Below is a small trained network, with its code and all its weights. Each question gives an input and a class and asks what happens when units are switched off, that is, made to give their printed mean instead of their output.

import numpy as np


def w(rows, s, z=0):
    codes = np.array(rows[::2]) - 128.0
    scale = np.full(codes.shape[1], s)
    scale[-1] = z or s
    return codes * scale


def norm(h):
    return h / np.sqrt((h * h).mean(-1, keepdims=True) + 1e-5)


def f(y):
    return np.maximum(y, 0)


def log_softmax(a):
    a = a - a.max(-1, keepdims=True)
    return a - np.log(np.exp(a).sum(-1, keepdims=True))


def net(x, mask):
    res = np.array(x, float).reshape(1, 3) / 4 @ E
    u = 0
    for l in range(2):
        y = f(norm(res) @ A[l][:, :-1].T + A[l][:, -1])
        res = res + np.where(mask[u : u + 11], y, B[l][:, -1]) @ B[l][:, :-1]
        u += 11
    return log_softmax(norm(res)[-1] @ U[:, :-1].T + U[:, -1])


A, B = {}, {}
E = w([
[97,202,177,123,176,105,211,146],'x0',
[253,168,49,201,136,85,173,196],'x1',
[123,138,60,82,83,44,56,220],'x2',
],0.0062)
A[0] = w([
[139,68,2,176,93,194,112,49,92],'0.n0',
[188,163,203,104,138,137,165,71,31],'0.n1',
[104,107,177,34,148,137,68,55,187],'0.n2',
[187,161,142,196,147,93,165,150,99],'0.n3',
[183,105,122,197,251,125,165,43,96],'0.n4',
[193,110,41,223,180,143,141,123,3],'0.n5',
[60,239,133,146,234,111,165,183,106],'0.n6',
[149,55,168,165,135,198,151,84,63],'0.n7',
[113,195,160,111,166,168,198,141,60],'0.n8',
[101,154,138,70,75,188,166,71,103],'0.n9',
[90,155,134,89,46,32,77,142,139],'0.n10',
],0.0074,0.0021)
B[0] = w([
[173,39,69,135,94,92,217,21,197],'0.n0',
[122,117,60,124,139,189,73,169,174],'0.n1',
[134,203,179,111,71,65,255,144,254],'0.n2',
[85,189,192,1,92,100,164,72,191],'0.n3',
[167,156,98,114,131,186,43,223,204],'0.n4',
[95,250,255,82,136,81,154,42,193],'0.n5',
[146,3,65,158,130,50,107,58,210],'0.n6',
[74,107,64,161,196,175,88,220,200],'0.n7',
[219,53,39,164,81,84,169,95,184],'0.n8',
[148,201,177,105,44,115,94,175,194],'0.n9',
[147,194,71,153,231,176,148,106,224],'0.n10',
],0.0057,0.0074)
A[1] = w([
[127,173,104,105,174,109,74,89,24],'1.n0',
[208,155,91,149,84,45,150,162,145],'1.n1',
[9,103,157,118,53,152,102,212,86],'1.n2',
[108,192,115,114,143,36,72,109,6],'1.n3',
[72,143,14,100,254,90,202,135,143],'1.n4',
[198,243,61,76,225,138,93,139,249],'1.n5',
[154,125,185,170,209,208,138,159,65],'1.n6',
[94,141,60,129,231,58,74,225,90],'1.n7',
[147,134,142,127,154,244,149,177,115],'1.n8',
[155,13,73,134,159,134,220,64,177],'1.n9',
[71,189,215,112,58,82,171,143,108],'1.n10',
],0.0057,0.0016)
B[1] = w([
[111,162,116,147,167,145,121,159,156],'1.n0',
[100,149,236,92,113,141,180,86,217],'1.n1',
[155,216,138,179,161,142,153,106,171],'1.n2',
[144,137,140,124,184,149,100,111,185],'1.n3',
[179,46,113,172,127,163,106,147,223],'1.n4',
[52,136,135,137,126,194,147,178,253],'1.n5',
[90,82,109,149,95,141,109,255,149],'1.n6',
[92,53,83,186,100,144,55,154,185],'1.n7',
[89,116,45,143,237,95,49,208,164],'1.n8',
[145,52,159,148,106,59,28,110,210],'1.n9',
[178,154,125,95,153,129,123,113,225],'1.n10',
],0.0072,0.0069)
U = w([
[159,246,194,62,115,133,187,123,254],'0',
[128,106,98,172,164,209,84,221,34],'1',
[200,55,146,129,86,57,124,93,41],'2',
],0.011,0.0011)

Each question gives the input, the list of numbers given to net, and the class t.
The units are the neurons (one row each of A and B). Each row of codes is followed by its name. A weight is (code - 128) times the scale printed after its matrix; where a second scale follows, it is the last column's (A, B and U).
mask holds one flag per neuron, layer by layer. A switched-off neuron (its flag False) gives its mean, the last column of its row in B, instead of its output. The means were averaged over made-up inputs and are rounded, as every weight is.
A unit's drop is (log p(t) with every unit on - log p(t) with that unit switched off) / (log p(t) with every unit on - log p(t) with every unit switched off).
most important unit: the unit with the biggest drop
k most important neurons: the k neurons with the biggest drops, biggest first
k most important neurons of layer l: the k neurons of layer l with the biggest drops, biggest first
drop of u: that unit's drop, to one decimal
input [4,-1,6], class 1: most important unit : 0.n10
input [4,5,-7], class 1: 2 most important neurons : 0.n4, 0.n2
input [3,1,-3], class 1: 2 most important neurons : 0.n4, 0.n1
input [-5,5,0], class 0: 2 most important neurons : 0.n5, 0.n6
input [-8,8,-8], class 0: 4 most important neurons : 0.n5, 0.n3, 0.n0, 0.n6
input [2,4,-6], class 1: 2 most important neurons of layer 0 : 0.n4, 0.n2
input [6,-5,-1], class 2: 3 most important neurons of layer 0 : 0.n6, 0.n8, 0.n5
input [8,5,-6], class 2: 2 most important neurons of layer 0 : 0.n8, 0.n6
input [-8,8,-3], class 0: 2 most important neurons : 0.n5, 0.n6
input [8,-3,8], class 1: 2 most important neurons : 0.n10, 0.n0
input [-6,-6,6], class 0: 3 most important neurons of layer 0 : 0.n7, 0.n2, 0.n6
input [0,6,5], class 0: drop of 0.n7 : 0.5
input [0,-5,3], class 0: drop of 0.n2 : 0.2
input [8,4,3], class 2: drop of 0.n6 : 1.0
input [1,4,0], class 0: drop of 0.n3 : 0.0
input [5,-2,7], class 1: most important neuron of layer 0 : 0.n10
input [-3,3,-1], class 0: 2 most important neurons of layer 0 : 0.n5, 0.n6
